Below is a small trained network, with its code and all its weights. Each question gives an input and a target symbol and asks what happens when units are switched off, that is, made to give their printed mean instead of their output.

import numpy as np


def w(rows, s, z=0):
    codes = np.array(rows[::2]) - 128.0
    scale = np.full(codes.shape[1], s)
    scale[-1] = z or s
    return codes * scale


def norm(h):
    return h / np.sqrt((h * h).mean(-1, keepdims=True) + 1e-5)


def f(y):
    return y / 2 * (1 + np.tanh(0.7978845608 * (y + 0.044715 * y**3)))


def softmax(a):
    e = np.exp(a - a.max(-1, keepdims=True))
    return e / e.sum(-1, keepdims=True)


def log_softmax(a):
    a = a - a.max(-1, keepdims=True)
    return a - np.log(np.exp(a).sum(-1, keepdims=True))


def net(x, mask):
    ids = ['ζθμξσφ'.index(c) for c in x.split()]
    T = len(ids)
    res = E[ids] + P[:T]
    r = norm(res)
    for j in range(2):
        rows = slice(2 * j, 2 * j + 2)
        q, k, v = (r @ M[0][rows].T for M in (Q, K, V))
        z = softmax(np.where(np.tri(T) > 0, q @ k.T / 2**0.5, -1e9)) @ v
        o = O[0][rows]
        res = res + np.where(mask[j], z, o[:, -1]) @ o[:, :-1]
    y = f(norm(res) @ A[0][:, :-1].T + A[0][:, -1])
    res = res + np.where(mask[2:6], y, B[0][:, -1]) @ B[0][:, :-1]
    return log_softmax(norm(res)[-1] @ U[:, :-1].T + U[:, -1])


Q, K, V, O, A, B = {}, {}, {}, {}, {}, {}
E = w([
[36,248,199,133,180,120,160,20,80],'ζ',
[136,64,178,74,229,41,113,156,212],'θ',
[112,179,172,125,39,100,136,91,139],'μ',
[146,54,167,197,162,99,163,55,128],'ξ',
[83,167,145,84,122,64,108,173,213],'σ',
[119,98,159,65,112,86,199,43,172],'φ',
],0.014)
P = w([
[59,29,119,133,106,217,108,219,128],'0',
[167,108,139,102,199,112,39,33,191],'1',
[73,145,80,106,103,110,12,45,190],'2',
[153,128,157,138,77,108,193,179,90],'3',
[169,96,129,139,66,163,8,72,164],'4',
[41,231,105,178,246,92,96,100,125],'5',
[173,125,84,116,99,158,248,158,37],'6',
[166,75,125,125,36,154,23,51,154],'7',
[69,153,71,173,169,110,140,130,180],'8',
[201,165,57,182,58,134,184,186,53],'9',
],0.011)
Q[0] = w([
[179,106,100,126,115,103,88,170,116],'H0',
[126,181,85,158,159,149,184,162,132],'H0',
[2,161,87,156,203,25,210,144,171],'H1',
[159,161,112,147,140,125,195,240,46],'H1',
],0.0092)
K[0] = w([
[96,62,97,130,107,115,1,115,145],'H0',
[187,139,63,170,62,78,188,151,206],'H0',
[208,172,58,70,137,68,202,138,44],'H1',
[199,202,115,108,145,8,46,6,129],'H1',
],0.0067)
V[0] = w([
[69,107,175,164,137,121,92,171,97],'H0',
[24,89,131,135,110,188,173,132,116],'H0',
[130,87,118,162,18,176,147,99,45],'H1',
[184,5,187,159,200,143,122,45,82],'H1',
],0.011)
O[0] = w([
[123,145,96,120,135,94,189,201,101,193],'H0',
[87,37,173,121,102,55,123,254,145,252],'H0',
[164,138,144,132,168,107,67,125,63,105],'H1',
[204,166,165,152,97,103,171,161,147,146],'H1',
],0.012,0.0043)
A[0] = w([
[222,73,185,182,49,155,89,147,194,108],'N0',
[141,169,95,152,58,120,254,192,147,255],'N1',
[102,161,79,117,145,166,83,148,43,138],'N2',
[15,127,85,209,192,95,51,172,146,159],'N3',
],0.0076,0.0038)
B[0] = w([
[75,159,91,162,173,136,142,99,131,168],'N0',
[115,102,155,93,108,233,162,123,1,254],'N1',
[188,136,186,77,228,128,118,160,107,139],'N2',
[170,62,128,162,38,175,139,176,123,198],'N3',
],0.0099,0.01)
U = w([
[139,106,150,127,102,105,156,212,118,143],'ζ',
[147,215,108,105,118,162,203,120,180,250],'θ',
[193,157,86,58,171,144,52,127,44,175],'μ',
[253,255,127,121,137,114,139,163,107,132],'ξ',
[85,156,70,123,134,164,73,95,197,46],'σ',
[166,218,148,158,121,87,70,98,189,118],'φ',
],0.0083,0.002)

Each question gives the input, a string of symbols that net reads in full, and the target symbol t.
The units are the heads (2 rows each of Q, K, V and O) and the neurons (one row each of A and B). Each row of codes is followed by its name. A weight is (code - 128) times the scale printed after its matrix; where a second scale follows, it is the last column's (O, A, B and U).
mask holds one flag per unit, heads first, then neurons. A switched-off unit (its flag False) gives its mean, the last column of its rows in O or B, instead of its output. The means were averaged over made-up inputs and are rounded, as every weight is.
A unit's drop is (log p(t) with every unit on - log p(t) with that unit switched off) / (log p(t) with every unit on - log p(t) with every unit switched off).
The circuit of an input: a set's keep is (log p(t) with only the set's units on - log p(t) with every unit switched off) / (log p(t) with every unit on - log p(t) with every unit switched off). Starting from all 6 units, units are removed one at a time, each time the one whose removal leaves the highest keep (on an exact tie, the one counted first), for as long as the keep stays at least 0.8.
units of the circuit, in order: the units of the circuit, biggest drop first
k most important neurons: the k neurons with the biggest drops, biggest first
heads that matter: for each layer, one digit per head in row order, 1 if its drop is at least 0.15 and else 0, layers parted by /
drop when u is switched off: that unit's drop, to one decimal
input φ φ μ φ φ, target φ: most important neuron => (N1)
input θ ζ ξ μ φ ζ θ φ, target θ: units of the circuit, in order => (H1, H0)
input ξ ζ μ σ ξ, target ξ: heads that matter => 01
input φ ξ μ φ ζ σ, target φ: units of the circuit, in order => (N1, H0)
input φ ξ θ ζ σ μ σ ζ, target φ: heads that matter => 00
input μ ζ σ θ ζ ζ θ, target θ: units of the circuit, in order => (H1, H0)
input θ μ φ ζ ζ ζ σ μ, target θ: heads that matter => 01
input ζ ζ μ ζ μ ξ μ, target μ: 2 most important neurons => (N1, N3)
input ζ ζ θ θ σ θ φ ζ ξ, target φ: heads that matter => 11
input φ φ μ σ μ θ ζ μ, target φ: 2 most important neurons => (N1, N0)
input ζ μ θ σ ζ ζ θ ζ, target ζ: 3 most important neurons => (N3, N1, N0)
input ξ θ ζ ζ σ ζ, target ζ: units of the circuit, in order => (N3, H0)
input ζ μ ζ ζ σ σ ξ θ ζ ξ, target θ: units of the circuit, in order => (H0, H1)
input μ σ μ ξ σ ζ μ ξ, target μ: units of the circuit, in order => (H1)
input ξ ξ ζ μ σ ζ, target μ: 2 most important neurons => (N2, N3)
input μ ζ μ φ ζ ζ, target φ: units of the circuit, in order => (N1, H0)
input σ ζ ξ, target σ: drop when N1 is switched off => 0.2
input σ ξ ζ μ ξ σ σ φ σ, target σ: drop when N1 is switched off => 0.1
input ξ ζ θ θ φ θ ζ μ, target ξ: drop when H1 is switched off => 1.4
input σ ξ ζ ζ φ, target σ: units of the circuit, in order => (H1)
